Here is a tiny trained network, its code and every weight. The questions are about switching its units off for an input and a target symbol, where a switched-off unit gives its printed mean instead of its output.

import numpy as np


def w(rows, s, z=0):
    codes = np.array(rows[::2]) - 128.0
    scale = np.full(codes.shape[1], s)
    scale[-1] = z or s
    return codes * scale


def f(y):
    return y / 2 * (1 + np.tanh(0.7978845608 * (y + 0.044715 * y**3)))


def softmax(a):
    e = np.exp(a - a.max(-1, keepdims=True))
    return e / e.sum(-1, keepdims=True)


def log_softmax(a):
    a = a - a.max(-1, keepdims=True)
    return a - np.log(np.exp(a).sum(-1, keepdims=True))


def net(x, mask):
    ids = ['ΔΘΠΩγζτ'.index(c) for c in x.split()]
    T = len(ids)
    res = E[ids] + P[:T]
    r = res
    for j in range(3):
        rows = slice(2 * j, 2 * j + 2)
        q, k, v = (r @ M[0][rows].T for M in (Q, K, V))
        z = softmax(np.where(np.tri(T) > 0, q @ k.T / 2**0.5, -1e9)) @ v
        o = O[0][rows]
        res = res + np.where(mask[j], z, o[:, -1]) @ o[:, :-1]
    y = f(res @ A[0][:, :-1].T + A[0][:, -1])
    res = res + np.where(mask[3:7], y, B[0][:, -1]) @ B[0][:, :-1]
    return log_softmax(res[-1] @ U[:, :-1].T + U[:, -1])


Q, K, V, O, A, B = {}, {}, {}, {}, {}, {}
E = w([
[90,89,101,85],'Δ',
[149,35,207,210],'Θ',
[173,133,65,83],'Π',
[97,221,121,30],'Ω',
[164,125,117,233],'γ',
[244,175,151,36],'ζ',
[247,59,134,95],'τ',
],0.015)
P = w([
[114,129,116,127],'0',
[113,136,111,123],'1',
[112,129,116,117],'2',
[117,124,123,127],'3',
[110,129,120,131],'4',
[81,130,104,128],'5',
[87,140,115,134],'6',
[128,135,144,155],'7',
[130,134,115,96],'8',
[110,137,76,48],'9',
[82,98,114,169],'10',
[67,80,146,245],'11',
[103,161,122,122],'12',
[146,185,94,66],'13',
],0.011)
Q[0] = w([
[87,106,106,160],'H1',
[76,118,89,81],'H1',
[105,38,253,167],'H2',
[81,170,216,138],'H2',
[162,222,2,147],'H3',
[179,201,227,108],'H3',
],0.0065)
K[0] = w([
[218,106,147,14],'H1',
[215,170,254,192],'H1',
[132,142,74,139],'H2',
[145,63,133,194],'H2',
[126,97,164,180],'H3',
[63,147,111,142],'H3',
],0.0092)
V[0] = w([
[254,120,167,171],'H1',
[135,94,172,14],'H1',
[141,178,158,134],'H2',
[108,211,193,117],'H2',
[126,161,175,112],'H3',
[94,99,228,161],'H3',
],0.013)
O[0] = w([
[204,132,160,171,247],'H1',
[178,164,148,6,237],'H1',
[101,157,158,200,118],'H2',
[68,185,163,150,74],'H2',
[169,192,186,127,94],'H3',
[116,69,188,121,2],'H3',
],0.012,0.0035)
A[0] = w([
[190,185,102,78,7],'N1',
[62,2,23,169,140],'N2',
[34,15,64,206,157],'N3',
[75,121,208,230,32],'N4',
],0.0074,0.0019)
B[0] = w([
[182,97,1,237,255],'N1',
[62,93,139,167,168],'N2',
[130,123,181,44,156],'N3',
[142,233,136,95,136],'N4',
],0.0081,0.0066)
U = w([
[102,95,90,1,116],'Δ',
[161,103,203,22,165],'Θ',
[96,101,37,146,132],'Π',
[96,208,137,37,191],'Ω',
[69,118,102,222,192],'γ',
[176,194,141,103,104],'ζ',
[178,85,102,89,3],'τ',
],0.0067,0.0046)

Each question gives the input, a string of symbols that net reads in full, and the target symbol t.
The units are the heads (2 rows each of Q, K, V and O) and the neurons (one row each of A and B). Each row of codes is followed by its name. A weight is (code - 128) times the scale printed after its matrix; where a second scale follows, it is the last column's (O, A, B and U).
mask holds one flag per unit, heads first, then neurons. A switched-off unit (its flag False) gives its mean, the last column of its rows in O or B, instead of its output. The means were averaged over made-up inputs and are rounded, as every weight is.
A unit's drop is (log p(t) with every unit on - log p(t) with that unit switched off) / (log p(t) with every unit on - log p(t) with every unit switched off).
The circuit of an input: a set's keep is (log p(t) with only the set's units on - log p(t) with every unit switched off) / (log p(t) with every unit on - log p(t) with every unit switched off). Starting from all 7 units, units are removed one at a time, each time the one whose removal leaves the highest keep (on an exact tie, the one counted first), for as long as the keep stays at least 0.8.
units of the circuit, in order: the units of the circuit, biggest drop first
unit that matters most: the unit with the biggest drop
k most important neurons: the k neurons with the biggest drops, biggest first
which heads matter: for each layer, one digit per head in row order, 1 if its drop is at least 0.15 and else 0, layers parted by /
drop when u is switched off: that unit's drop, to one decimal
input τ τ Π, target τ: unit that matters most => H1
input Ω Θ Ω ζ Θ τ Π Θ τ Δ τ Θ Δ γ, target Θ: units of the circuit, in order => (H3, N1)
input Δ Θ Δ Δ γ Π Θ Θ Δ Δ Δ Δ, target Δ: units of the circuit, in order => (N3, H2, H1)
input Ω Δ Ω Δ, target Ω: units of the circuit, in order => (H2, H1, H3)
input Π Ω Ω Θ ζ Ω Δ, target Ω: units of the circuit, in order => (H2, N1)
input Π γ γ γ Π Δ, target γ: which heads matter => 100
input τ τ ζ, target τ: units of the circuit, in order => (N1, H1)
input γ ζ ζ τ ζ γ ζ ζ Θ, target ζ: units of the circuit, in order => (H3, H1)
input Π Π Π, target Π: which heads matter => 001
input Θ Θ Θ Θ Ω Ω, target Θ: which heads matter => 001
input τ ζ γ Ω γ γ ζ ζ, target γ: which heads matter => 100
input ζ γ Θ, target ζ: units of the circuit, in order => (H1, H3, N4)
input Δ γ Θ, target Θ: 2 most important neurons => (N3, N1)
input γ τ Δ Δ τ ζ γ Θ, target Θ: which heads matter => 000
input Π Ω ζ γ ζ Π γ γ Θ Θ γ γ Π, target γ: most important neuron => (N2)
input ζ Ω Δ ζ Δ ζ γ Π Π ζ ζ γ τ Π, target γ: drop when H2 is switched off => 0.1
input Θ Θ Π, target Θ: drop when H3 is switched off => 1.4
input Ω Π Δ Δ Π Ω Δ Ω Θ γ ζ γ γ ζ, target γ: drop when N1 is switched off => -0.1
